Each row of numbers belongs to one of the objects below and depends on some of the facts about them. Some rows are named. Which object is each other row?

There are 2 kinds of fact about the objects: ε, ω.
(stabefik, ε, brula); (flaputras, ε, plimazol); (bropomil, ε, graklun)
(doger, ε, tusur); (fligril, ε, brugruk); (ruskosta, ε, graklun)
(puvuza, ε, duzodril); (druri, ε, duzodril); (graklin, ε, plistom)
(flagron, ε, graklun); (flode, ε, graklun); (lifeplol, ε, plistom)
(bronom, ε, bristor); (ditas, ε, toma); (plukles, ε, fliga)
(vaplel, ε, graklun); (gukis, ε, duzodril); (rosal, ε, plustipla)
(runoflol, ε, plifar); (zitis, ε, fliga); (klipluk, ε, dastir)
(duklu, ε, toma); (ridrakle, ε, toma); (puple, ε, plifar)
(suklo, ε, dastir); (drener, ε, plistom); (vatrik, ε, plifar)
(skebro, ε, dastir); (lukin, ε, kleku); (flegrem, ε, graklun)
(besta, ε, graklun); (brugem, ε, dastir); (memu, ε, plimazol)
(sinur, ε, duzodril); (ploni, ε, plimazol); (gimen, ε, graklun)
(skidrik, ε, toma); (tremedrok, ε, toma); (sostu, ε, toma)
(drotre, ε, kleku); (deskikal, ε, plistom); (goti, ε, brula)
(tobrir, ε, bristor); (gonam, ε, kleku); (fatun, ε, dastir)
(deler, ε, duzodril); (rifum, ε, plimazol); (kledeni, ε, duzodril)
(gegras, ε, plimazol); (zusto, ε, fliga); (trozuk, ε, fliga)
(drepli, ε, graklun); (plupe, ε, tusur); (gubul, ε, toma)
(bugem, ε, plifar); (drotri, ε, bristor); (bruski, ε, duzodril)
(gitrulol, ε, duzodril); (brenuk, ε, skifas); (seron, ε, skifas)
(nugrer, ε, duzodril); (saratros, ε, tusur); (pluzu, ε, brula)
(grefen, ε, brugruk); (skedin, ε, bristor); (flidu, ε, plistom)
(stovu, ε, dastir); (lofak, ε, kleku); (favu, ε, fliga)
(nizutre, ε, dastir); (supim, ε, bristor); (klufu, ε, plimazol)
(divir, ε, toma); (nites, ε, fliga); (skabrelan, ε, tusur)
(flugrek, ε, brula); (gruskek, ε, tusur); (rogam, ε, brugruk)
(skuguk, ε, plimazol); (fligril, ω, plukles); (ruskosta, ω, nizutre)
(puvuza, ω, skabrelan); (druri, ω, gitrulol); (graklin, ω, skifas)
(plimazol, ω, gegras); (flode, ω, fatun); (bronom, ω, flugrek)
(ditas, ω, nites); (plukles, ω, drotri); (vaplel, ω, graklin)
(klipluk, ω, skebro); (duklu, ω, tremedrok); (puple, ω, deler)
(suklo, ω, klufu); (drener, ω, duklu); (vatrik, ω, trozuk)
(skebro, ω, drepli); (flegrem, ω, sostu); (besta, ω, ditas)
(memu, ω, flegrem); (gimen, ω, ploni); (skidrik, ω, bronom)
(tremedrok, ω, lofak); (drotre, ω, supim); (deskikal, ω, memu)
(goti, ω, fligril); (gonam, ω, puvuza); (fatun, ω, stovu)
(deler, ω, flode); (rifum, ω, bugem); (kledeni, ω, nugrer)
(gegras, ω, flagron); (zusto, ω, plustipla); (trozuk, ω, kledeni)
(drepli, ω, zusto); (plupe, ω, gukis); (gubul, ω, favu)
(drotri, ω, bristor); (bruski, ω, klipluk); (gitrulol, ω, skedin)
(plifar, ω, brula); (nugrer, ω, seron); (saratros, ω, skuguk)
(pluzu, ω, drener); (flidu, ω, bruski); (stovu, ω, pluzu)
(lofak, ω, gubul); (favu, ω, deskikal); (nizutre, ω, doger)
(supim, ω, skidrik); (bristor, ω, plistom); (klufu, ω, druri)
(divir, ω, puple); (nites, ω, plimazol); (skabrelan, ω, vatrik)
(flugrek, ω, saratros); (plustipla, ω, gimen); (rogam, ω, gonam)
(skuguk, ω, toma)

Some rows with their names:
nugrer: [-26  15 -15 -42  39  21   8 -51  -7 -11  23  -4 -13  23 -14 -13 -71  -9
  22 -19 -30 -20  11  11  20 -43  35 -47 -24 -71  33 -10  66]
flugrek: [  2  15  -7   4  -9   2   6 -11  17  12  16   7  -2 -14   0   4  12   5
   7 -15  -7 -10  14   6   0  -9   2 -10 -10   0  20 -12 -10]
bristor: [ 32   5 -23 -24 -17  -5  -6  -8 -21  -9 -18  11  38  41  17   8   9 -23
 -15 -16  28  55 -37 -17   2  -3 -19  27  27  -5 -41  46  -6]
brenuk: [ -6   0  -1   4   3   3   0  -1  -7  -7  -5   5  -7   3   4   4 -15 -11
  -6   2  15   9  -6  10  -4  10  -5 -10   6  -4  -5   6   8]
brugem: [ 15  10   0  19   0   7  -1   9  -8   5 -17  30 -28  -2  17  30 -20  -8
  -3  10  25  14   0  35 -26  31 -13 -35  -1  -9   1   3   5]
plistom: [ 32   3 -25 -22 -16 -11  -4 -14 -21  -4 -17  13  40  37  19   9   5 -23
 -15 -17  22  58 -45 -17  -5  -3 -19  26  31 -10 -37  40  -7]
flode: [-74  -4  -6  12  -9   2 -23  46   4 -12  18   5  17 -54 -21 -13  67  29
 -14   0 -28 -79 -15 -91   2  16  -8  75 -35  29 -23 -38   7]
ditas: [-16 -29  23  20  48 -33   6 -63  55  10 -15  -1   6 -23 -16 -12  56  25
   0  11 -82 -42  57 -30  15 -23 -23  41  12  49  32 -37 -74]
graklin: [  7  -5  17  13   3 -12   6  22  11   0   0 -16   2   7  10   9   1  -7
   3   2   8  11  -7  22  -2  10  -8 -23  -1   1   2   2   0]
saratros: [ 20   6   6  14   9 -22   6  -4  23  16  -8  -4  16   0  -3   0  31  19
  -6   1 -31  -5   2   4  -1  12 -27  -8 -31   8   7 -23 -31]
plukles: [  7  15  -4   6 -10   3   6  -6  14  14  10  10  -9 -15   0  10  10   8
  11 -11  -2  -8  19  10  -3  -4   1 -12  -9   4  20 -10  -9]
brugruk: [ 31   3 -22 -29 -20  -6  -7  -2 -28 -11 -18   6  38  40  13   5   9 -20
 -17 -13  27  54 -35 -18   2  -3 -16  31  31  -3 -38  47  -1]
bronom: [ 24   8   9  14   7 -15   7   0  23  13  -8  -7  14   4  -7  -3  32  19
  -7   2 -27  -6   8   6   5  13 -27  -9 -37  11   5 -18 -33]
lofak: [ 42 -34  29 -12  -6 -30 -18  19   4  41 -37 -40   8  -9 -40 -20   5  71
  11  32 -31  -9   4 -22 -10   9   3   9   2  12  13 -21 -12]
fatun: [ -4 -13  -3  11 -10   8 -34  26 -17 -19 -46  41 -44 -21  31  52 -10  13
   0  24  26 -10  -1  -3 -49  32 -17  -7  22  12  22   4  36]
toma: [  1 -32  -5  -9  28 -36   3 -52  13  -8 -21   3  45  29  24   2  22 -33
  -9 -11 -14  41 -26 -28   6 -22 -22  49  68  16 -21  27 -40]
flagron: [-71   2   2  18   1  10   7  26   6  17  61  -5  23 -41  -7 -24   9 -31
   3 -24  19 -36 -41 -31  24   3  23  16 -20 -23 -42 -26  13]
bugem: [ -4   5  -8  -1  -5   5   2  -9   2   7  12  13  -9 -12   9  10 -10  -6
  12 -10   5   0   2   4  -8  -7  12  -7  11  -9  11  -5   5]
gruskek: [ -2   8  -5   1  -7  10   2  -4   1   4   8  14 -13 -11   5  11  -6  -5
  10  -8  12   0   9  10  -4  -6  10  -7   7  -5  11   1   5]
druri: [-23   3  -7 -34  19  36   4 -26 -29 -39  16 -28 -28  40  -1 -38 -74 -12
  -9  10  -2 -11   6  28  21 -30  31 -39 -33 -39  15  -2  64]

Name these rows:
No name comes twice in this set of rows, the named rows included.
[-17  15  -6 -31 -16  70   9 -22 -24 -40  47 -34 -38  35  16 -53 -60 -16
  -7   8  12 -19  31  42  38 -52  48 -35 -46 -18  24  -8  51] -> puvuza
[-61   8 -10   0  -6  -9  19  80 -46  -2  73 -44   9 -39 -68 -42 -16 -10
   9  -6  -9 -15 -33 -33  -1  20  67  49  19  -7 -53   7  19] -> flegrem
[ 16   5 -26 -60  -9  22  -6 -23 -45 -37  -4 -23  20  70   7 -29 -41 -17
 -18  -6  13  40 -24 -11  21 -33  14  11   6 -28 -22  43  45] -> duzodril
[-15   1 -10   8  -3 -19 -13  38  -2 -43 -21   4  -6  -9   3  21  48  30
 -10  15 -41 -20   9 -32 -34  23 -24  39   0  46  22   1   2] -> puple
[-20   0 -15 -14 -19  -1  -5  29 -25  -7  17 -10  60  19  -1 -22  23 -34
 -25 -23  41  26 -68 -52  27   6  -4  53   5 -13 -83  30   3] -> graklun
[-74 -41  10  21  43 -21  -8  -3   7 -72 -25   4 -30 -15  14  19  25 -15
  -6  26 -34 -27  37 -26 -18  -2  -7  59  75  67  26  20  -4] -> divir
[-19 -66  38  -5  31 -31  -4 -22  16  16 -13 -36 -15 -31 -34 -19 -16  27
  35  28 -39 -16  37 -20  -2 -29  39  38  87  33  31  -5 -21] -> gubul
[ 10   5 -11  31  -7  11   7 -13   0  15   9  34 -21  -9  60  19 -24 -24
 -10   5  24  17 -35  48 -46  23 -12 -42   0  -5   5 -30 -11] -> ploni
[  5 -24   8   8 -13   8 -39  20 -11  -1 -54  36 -41 -21  28  44 -14  23
   7  28  32 -10  -1  -1 -44  26 -15 -14  20   5  22  -2  35] -> stovu
[-28  15 -14 -41  33  24   8 -50  -8 -13  25  -6 -16  24  -9 -16 -70 -10
  18 -17 -25 -20  13  14  22 -42  37 -47 -26 -66  32 -10  64] -> kledeni
[-35 -35   8   0  42 -46  24  -8  -6 -13  21 -33 -17 -25 -44 -14 -19   4
  26  17 -72   4  28  -9 -26 -14  50  50 101  37  21  11 -26] -> sostu

The same objects again, as new rows of numbers:
Named rows:
rosal: [ 0 -1  0 -1 -1 -3  4  1  2  2  0 -1  2  2  2 -2 -2 -2  2 -3 -1 -4  1  3
  3  0  0 -1]
stabefik: [ 1  1  4  0  1  0  0  1  3 -1  4 -1  1  4 -5 -2 -1 -2  0 -1  0 -3 -1 -2
  2  0  0 -1]
rifum: [ -9  -7   9 -65 -18 -27 -16   2  -7  14 -24   2 -18   3 -19  -7  -3   2
  -4 -14   1  -7  -5  32   9  10  44  -4]
gruskek: [ -1  13   6   7  -3   6  -4   0   3  -1   5  -3  11  14  -3 -17   0  -2
   2   2   3  -7  -2   2   6  -2  -4   9]
skedin: [ 13   6  22  12  -5  10 -40   0 -11  -6  29   1   3   5  17  -8 -20 -19
   9  -2   6 -30   8 -10  -2  13   9  21]
brula: [  3 -23   6  20  11 -15  21 -19  19   3   0  -5 -17   1 -10   0  17   9
 -15  -2  10   9  -4   2   3   4 -19 -26]
pluzu: [  8   1   5   1  -5 -26   8  -8  -2  -9  -4   3  17  20  -3  -2  -3  -1
   7   3   4   5  -1 -10   1  -6   7  -5]
dastir: [ -1  -5  -3  15   5  -8  -5  -2  10  -6  -7   4 -23  -9  -7  11 -21   8
   8  -9   5  -5  -1 -35  -1   4 -11 -25]
klufu: [  5  -6  11 -31  -6  -5 -32  12 -31  22   6  14 -18 -11  11   3 -29  -1
  11  -2  -3 -23   3  15  11  14  52   7]
ruskosta: [-10  16  12 -24 -10  17 -13   4  -8 -15 -16  -1  45   3 -13  16  13   0
  -1  -7  -8 -14   9  19 -12   0  15 -12]
saratros: [ -3   8   6   7   0  -1  -1 -10   8   1   1  -9  10  21  -7 -18   6  -2
  -3   0   8  -2  -2   9   2  -1  -7   5]
plukles: [ -7 -32 -12  -3   7 -23   9   2  -8   1   5 -13   6  13  -7   6  -1   7
  -8  -7  -1   7   1  21   0 -34 -16  21]
gonam: [-15   3   6   5  14   8   0  -3  -4   3  -3 -16  -7  13  17   1  -1  -8
   8   2   6  -6  -6   0   3  -7  11  -1]
plustipla: [  5 -28  10  11  15  15  22   0   4  -9  14  15  -7 -10  19   8  -6  -5
   6  -2  -2  -3  -3 -16  12 -10   0 -19]
druri: [ 10  14  11 -20 -11   0 -14  12 -16 -33  10   3 -24 -21  28  18  -8 -12
   6   9  -5 -11   3 -34   6  37  18  36]
gegras: [  2  -3 -15  28   9  14  17   7 -25  43   8  14 -26  -3  18 -10 -10  19
   3  13  -7  21  -5  22  12  -2  31 -11]
graklun: [  2  -6  16  12   6  11   6  -5  -1  -4  -8   1  29  -3  -1  20   8   5
  -5   1  -3  -9   4   7  -2   7  -1 -26]
flode: [  1  24  -2  -3  -6   9   4 -14 -24 -18  -3   0  72   5   5  11  10   9
  -7 -19  -1  17   5  26 -16   9  10 -17]
ploni: [  7 -34   7  -7   0  22  13  -9 -22  20  29  25 -54  -3  25 -10   4   8
   8  -9   2  17   0  19  -5 -21  39  -8]
gimen: [ -2   0   7   2   2  48  14  -7 -17 -16  12  14  24   1  18  14  19   5
   8 -10 -10   7  10  12 -17 -23  13 -17]

Which object is each row?
No name comes twice in this set of rows, the named rows included.
[ -8  -3  -1 -26 -10   1  23  15  15 -12 -16   5  13   3 -17  -8  -2   2
  -3  -6 -10   2  -5   1  12 -19  -4 -10] -> drotre
[-11 -37  -1  -4   2 -15  -9  13  -1   8   4 -14 -22   9 -18  10  -4   1
  -5   3  -6 -18   9  18  -1 -32 -12  28] -> favu
[ -2  12 -41 -39   8  -7  -5  -3   3   0  -8   7  77 -27  15  -5   0 -28
   0 -21  -1  22 -14  25  -5  14  -3  -1] -> divir
[-21   7   2  -8  17  11   6   3   3   2 -17 -19   8  12  16   6  -3  -8
  13  -1  -1  -6 -12  -4   9 -18  13  -1] -> rogam
[  8 -17  -5  37  19   9  22   5 -13  32   8  14 -20 -10  17   1 -15  15
   3  11  -6   9  -9   7  21   5  16 -23] -> plimazol
[-11  26 -11  35  12  43  23  14 -20   5  -7   8  44   1   8  12   9  16
   4  10 -19   7   5  13  -5 -18  -1 -18] -> besta
[ 11 -15  15  27   9  -7   8 -17  14   1  11  -4  -9   1  -3  -5   8   0
  -9  -3  12   0  -3  -5   2  11 -12 -15] -> plistom
[ 22  -9   0  20 -17 -12  -5  -3   1   1  20  19  -7 -12 -18 -10   1  10
 -10  -2   0   6   7   5  -3  14 -18  -2] -> seron
[  4 -11  18 -24 -13 -25 -20 -17   9  -9   2  -6  -9   8 -12  -4   7  -7
  -8 -12  13 -10   4   7  -5  12   2   6] -> bugem
[  5   4  18  -6 -11  -5 -19 -11   1  -6  14  -5  -2  15  -2 -14   0  -8
  -1  -4  11 -13   5   1   0   5   2  12] -> doger
[ -7  25 -11 -16  -5   3 -42  20  -5 -17 -13   8 -11 -16  -2  12 -47  -5
  26 -14  -1 -30   6 -43  -7   2  10   3] -> suklo
[ -9   2  16  -3   0  23 -10   6  20  10   2  -8 -30   8 -17 -13   7  -5
  -3   5   0 -23   5   4   6  -4 -10  10] -> deskikal

